Here is a tiny trained network, its code and every weight. The questions are about switching its units off for an input and a target symbol, where a switched-off unit gives its printed mean instead of its output.

import numpy as np


def w(rows, s, z=0):
    codes = np.array(rows[::2]) - 128.0
    scale = np.full(codes.shape[1], s)
    scale[-1] = z or s
    return codes * scale


def f(y):
    return y / 2 * (1 + np.tanh(0.7978845608 * (y + 0.044715 * y**3)))


def softmax(a):
    e = np.exp(a - a.max(-1, keepdims=True))
    return e / e.sum(-1, keepdims=True)


def log_softmax(a):
    a = a - a.max(-1, keepdims=True)
    return a - np.log(np.exp(a).sum(-1, keepdims=True))


def net(x, mask):
    ids = ['αδζηλμσφψω'.index(c) for c in x.split()]
    T = len(ids)
    res = E[ids] + P[:T]
    u = 0
    for l in range(2):
        r = res
        for j in range(2):
            rows = slice(2 * j, 2 * j + 2)
            q, k, v = (r @ M[l][rows].T for M in (Q, K, V))
            z = softmax(np.where(np.tri(T) > 0, q @ k.T / 2**0.5, -1e9)) @ v
            o = O[l][rows]
            res = res + np.where(mask[u + j], z, o[:, -1]) @ o[:, :-1]
        u += 2
        y = f(res @ A[l][:, :-1].T + A[l][:, -1])
        res = res + np.where(mask[u : u + 12], y, B[l][:, -1]) @ B[l][:, :-1]
        u += 12
    return log_softmax(res[-1] @ U[:, :-1].T + U[:, -1])


Q, K, V, O, A, B = {}, {}, {}, {}, {}, {}
E = w([
[45,167,183],'α',
[103,143,53],'δ',
[68,68,119],'ζ',
[148,109,36],'η',
[106,63,74],'λ',
[83,93,175],'μ',
[154,213,144],'σ',
[253,61,234],'φ',
[150,57,57],'ψ',
[170,159,73],'ω',
],0.012)
P = w([
[7,30,171],'0',
[74,106,139],'1',
[58,100,131],'2',
[60,89,136],'3',
[57,83,137],'4',
[52,76,136],'5',
[45,80,131],'6',
[42,65,130],'7',
[36,67,125],'8',
],0.002)
Q[0] = w([
[125,178,230],'L0H0',
[127,166,254],'L0H0',
[28,115,166],'L0H1',
[221,218,121],'L0H1',
],0.0099)
K[0] = w([
[27,245,116],'L0H0',
[2,230,117],'L0H0',
[195,121,201],'L0H1',
[75,237,46],'L0H1',
],0.01)
V[0] = w([
[220,126,229],'L0H0',
[230,138,222],'L0H0',
[2,166,53],'L0H1',
[57,67,98],'L0H1',
],0.0043)
O[0] = w([
[106,142,242,36],'L0H0',
[113,162,253,12],'L0H0',
[6,165,211,187],'L0H1',
[9,33,167,255],'L0H1',
],0.0039,0.0013)
A[0] = w([
[55,63,148,215],'L0N0',
[34,52,138,233],'L0N1',
[240,109,210,38],'L0N2',
[179,40,45,85],'L0N3',
[78,61,158,251],'L0N4',
[229,106,183,75],'L0N5',
[71,198,214,175],'L0N6',
[200,73,71,190],'L0N7',
[111,178,162,116],'L0N8',
[45,123,1,151],'L0N9',
[157,154,103,186],'L0N10',
[164,17,43,7],'L0N11',
],0.0084,0.0021)
B[0] = w([
[67,96,154,225],'L0N0',
[54,99,164,255],'L0N1',
[70,133,95,120],'L0N2',
[100,254,147,163],'L0N3',
[73,87,147,220],'L0N4',
[90,140,93,118],'L0N5',
[126,160,206,176],'L0N6',
[126,198,105,155],'L0N7',
[152,157,148,130],'L0N8',
[51,156,54,210],'L0N9',
[151,124,85,128],'L0N10',
[58,249,189,164],'L0N11',
],0.0087,0.0056)
Q[1] = w([
[127,31,214],'L1H0',
[34,45,135],'L1H0',
[219,152,36],'L1H1',
[120,76,2],'L1H1',
],0.0092)
K[1] = w([
[90,76,211],'L1H0',
[19,93,137],'L1H0',
[231,72,83],'L1H1',
[117,89,1],'L1H1',
],0.0097)
V[1] = w([
[49,2,173],'L1H0',
[92,180,38],'L1H0',
[157,133,108],'L1H1',
[101,198,216],'L1H1',
],0.0062)
O[1] = w([
[33,83,153,252],'L1H0',
[99,199,9,139],'L1H0',
[180,98,123,87],'L1H1',
[146,220,254,184],'L1H1',
],0.0059,0.012)
A[1] = w([
[96,250,161,129],'L1N0',
[90,69,174,129],'L1N1',
[44,149,188,89],'L1N2',
[108,34,188,142],'L1N3',
[208,149,72,229],'L1N4',
[252,187,126,217],'L1N5',
[140,122,50,222],'L1N6',
[132,101,202,200],'L1N7',
[149,8,148,254],'L1N8',
[66,110,3,176],'L1N9',
[101,236,146,139],'L1N10',
[171,227,111,192],'L1N11',
],0.0072,0.0051)
B[1] = w([
[174,232,192,181],'L1N0',
[188,72,130,213],'L1N1',
[164,107,210,248],'L1N2',
[178,99,109,219],'L1N3',
[139,29,63,144],'L1N4',
[193,28,97,144],'L1N5',
[99,71,1,148],'L1N6',
[192,136,99,194],'L1N7',
[247,180,11,180],'L1N8',
[22,87,77,184],'L1N9',
[158,236,150,174],'L1N10',
[215,111,61,159],'L1N11',
],0.0073,0.017)
U = w([
[155,182,251,66],'α',
[49,97,80,91],'δ',
[39,27,149,29],'ζ',
[134,188,71,168],'η',
[29,166,184,135],'λ',
[191,14,141,131],'μ',
[255,192,118,121],'σ',
[131,130,117,253],'φ',
[138,247,167,69],'ψ',
[162,68,37,103],'ω',
],0.0064,0.0057)

Each question gives the input, a string of symbols that net reads in full, and the target symbol t.
The units are the heads (2 rows each of Q, K, V and O) and the neurons (one row each of A and B). Each row of codes is followed by its name. A weight is (code - 128) times the scale printed after its matrix; where a second scale follows, it is the last column's (O, A, B and U).
mask holds one flag per unit, layer by layer, with each layer's heads first. A switched-off unit (its flag False) gives its mean, the last column of its rows in O or B, instead of its output. The means were averaged over made-up inputs and are rounded, as every weight is.
A unit's drop is (log p(t) with every unit on - log p(t) with that unit switched off) / (log p(t) with every unit on - log p(t) with every unit switched off).
unit that matters most: the unit with the biggest drop
top k neurons: the k neurons with the biggest drops, biggest first
k most important neurons of layer l: the k neurons of layer l with the biggest drops, biggest first
heads that matter: for each layer, one digit per head in row order, 1 if its drop is at least 0.15 and else 0, layers parted by /
drop of u: that unit's drop, to one decimal
input μ σ λ ψ μ σ ψ η, target η: heads that matter : 00 / 10
input μ μ φ σ α ω μ ζ, target μ: heads that matter : 10 / 10
input ζ ω φ δ ζ μ λ, target ζ: top 4 neurons : [L0N6, L1N0, L1N10, L1N11]
input α δ ζ μ ω μ α σ σ, target σ: 3 most important neurons of layer 0 : [L0N1, L0N0, L0N4]
input λ φ ζ μ λ ψ, target λ: unit that matters most : L0H1
input μ α ω, target ω: heads that matter : 00 / 11
input λ λ ζ α ψ, target ψ: heads that matter : 10 / 00
input μ φ α ψ μ σ μ α α, target μ: 3 most important neurons of layer 0 : [L0N3, L0N11, L0N7]
input ω ω φ, target ω: 3 most important neurons of layer 0 : [L0N1, L0N0, L0N6]
input μ λ μ ω ω σ, target σ: 2 most important neurons of layer 1 : [L1N9, L1N11]
input μ η ω ψ, target ψ: top 3 neurons : [L0N11, L0N3, L1N0]
input α μ μ ψ φ ω μ μ λ, target α: heads that matter : 11 / 01
input λ μ σ λ λ δ, target δ: 2 most important neurons of layer 0 : [L0N9, L0N6]
input μ φ α δ λ λ μ α λ, target μ: top neuron : [L0N9]
input μ σ μ α σ φ α, target μ: drop of L0N11 : 1.5
input μ μ δ ω φ ω ψ δ, target μ: drop of L0N9 : 0.2
input μ λ ζ ψ α, target α: drop of L0N6 : 0.5
input μ ω φ σ λ δ, target μ: drop of L1N10 : 0.3
